Here is a tiny trained network, its code and every weight. The questions are about switching its units off for an input and a class, where a switched-off unit gives its printed mean instead of its output.

import numpy as np


def w(rows, s, z=0):
    codes = np.array(rows[::2]) - 128.0
    scale = np.full(codes.shape[1], s)
    scale[-1] = z or s
    return codes * scale


def norm(h):
    return h / np.sqrt((h * h).mean(-1, keepdims=True) + 1e-5)


def f(y):
    return y / 2 * (1 + np.tanh(0.7978845608 * (y + 0.044715 * y**3)))


def log_softmax(a):
    a = a - a.max(-1, keepdims=True)
    return a - np.log(np.exp(a).sum(-1, keepdims=True))


def net(x, mask):
    res = np.array(x, float).reshape(1, 2) / 4 @ E
    u = 0
    for l in range(2):
        y = f(norm(res) @ A[l][:, :-1].T + A[l][:, -1])
        res = res + np.where(mask[u : u + 8], y, B[l][:, -1]) @ B[l][:, :-1]
        u += 8
    return log_softmax(norm(res)[-1] @ U[:, :-1].T + U[:, -1])


A, B = {}, {}
E = w([
[97,2,90,121,35,21,187,75],'x0',
[215,114,183,120,223,107,174,144],'x1',
],0.01)
A[0] = w([
[31,109,148,84,117,158,99,105,139],'L0N0',
[111,56,141,125,123,102,141,111,138],'L0N1',
[198,94,111,228,31,136,105,70,110],'L0N2',
[1,143,149,71,208,84,118,66,91],'L0N3',
[142,204,65,191,93,55,123,155,122],'L0N4',
[3,112,170,92,172,124,164,170,5],'L0N5',
[145,160,138,131,147,166,86,139,171],'L0N6',
[161,93,142,72,181,109,117,145,129],'L0N7',
],0.0086,0.0029)
B[0] = w([
[244,175,159,168,102,121,187,109,218],'L0N0',
[63,127,80,56,179,177,122,200,254],'L0N1',
[72,151,130,95,180,119,134,185,231],'L0N2',
[159,112,161,127,106,123,108,175,125],'L0N3',
[181,154,147,149,115,124,163,126,156],'L0N4',
[204,51,181,130,87,134,43,169,99],'L0N5',
[2,91,104,60,161,62,181,168,252],'L0N6',
[172,204,154,229,61,136,177,95,201],'L0N7',
],0.0092,0.0041)
A[1] = w([
[72,196,114,124,157,155,154,183,61],'L1N0',
[121,162,95,170,51,204,69,124,22],'L1N1',
[97,184,80,157,19,183,45,107,3],'L1N2',
[245,133,84,68,144,230,98,218,145],'L1N3',
[235,67,157,162,232,178,137,111,84],'L1N4',
[108,142,157,130,181,189,10,134,159],'L1N5',
[125,190,113,218,146,204,152,116,124],'L1N6',
[145,231,148,116,165,211,36,145,238],'L1N7',
],0.013,0.0025)
B[1] = w([
[176,138,161,136,97,116,110,74,247],'L1N0',
[135,187,139,228,25,109,159,130,166],'L1N1',
[209,173,201,166,251,179,122,152,191],'L1N2',
[149,103,154,108,80,74,115,25,152],'L1N3',
[151,199,147,209,112,180,109,165,181],'L1N4',
[99,88,110,64,124,94,147,126,169],'L1N5',
[117,89,124,74,125,99,117,103,203],'L1N6',
[67,79,58,124,132,139,154,191,229],'L1N7',
],0.016,0.012)
U = w([
[11,72,43,58,133,98,202,203,211],'0',
[187,209,165,246,134,152,199,188,201],'1',
[165,138,158,81,65,69,125,27,177],'2',
[115,108,96,149,121,173,71,121,22],'3',
[121,115,69,159,139,169,84,107,3],'4',
[133,89,93,149,167,145,48,131,35],'5',
[118,119,106,132,134,161,54,137,22],'6',
],0.014,0.005)

Each question gives the input, the list of numbers given to net, and the class t.
The units are the neurons (one row each of A and B). Each row of codes is followed by its name. A weight is (code - 128) times the scale printed after its matrix; where a second scale follows, it is the last column's (A, B and U).
mask holds one flag per neuron, layer by layer. A switched-off neuron (its flag False) gives its mean, the last column of its row in B, instead of its output. The means were averaged over made-up inputs and are rounded, as every weight is.
A unit's drop is (log p(t) with every unit on - log p(t) with that unit switched off) / (log p(t) with every unit on - log p(t) with every unit switched off).
most important unit: the unit with the biggest drop
k most important neurons: the k neurons with the biggest drops, biggest first
k most important neurons of layer l: the k neurons of layer l with the biggest drops, biggest first
drop when u is switched off: that unit's drop, to one decimal
input [0,2], class 2: 3 most important neurons => [L0N7; L1N7; L1N6]
input [-8,2], class 0: most important unit => L1N7
input [3,2], class 2: 2 most important neurons of layer 1 => [L1N7; L1N2]
input [-8,7], class 0: 2 most important neurons => [L1N7; L1N5]
input [3,3], class 2: 4 most important neurons => [L1N7; L0N1; L1N4; L1N2]
input [0,1], class 2: 2 most important neurons => [L1N6; L1N7]
input [-3,3], class 2: 2 most important neurons of layer 0 => [L0N6; L0N0]
input [3,-4], class 1: 3 most important neurons => [L0N6; L1N6; L1N7]
input [-3,-2], class 2: 2 most important neurons => [L1N0; L0N6]
input [-4,-4], class 0: 2 most important neurons => [L0N7; L1N7]
input [1,-4], class 1: 2 most important neurons of layer 0 => [L0N6; L0N1]
input [0,-1], class 2: 2 most important neurons => [L1N3; L1N2]
input [-1,-2], class 2: 2 most important neurons => [L1N7; L1N2]
input [-7,7], class 0: most important neuron of layer 0 => [L0N0]
input [0,-3], class 2: 2 most important neurons of layer 0 => [L0N0; L0N7]
input [6,8], class 1: 3 most important neurons => [L0N6; L1N4; L1N7]
input [-6,5], class 0: drop when L1N7 is switched off => 1.2
input [2,3], class 2: drop when L0N1 is switched off => 2.4
input [-5,-3], class 0: drop when L1N7 is switched off => 0.1
input [2,-4], class 1: most important neuron of layer 0 => [L0N6]
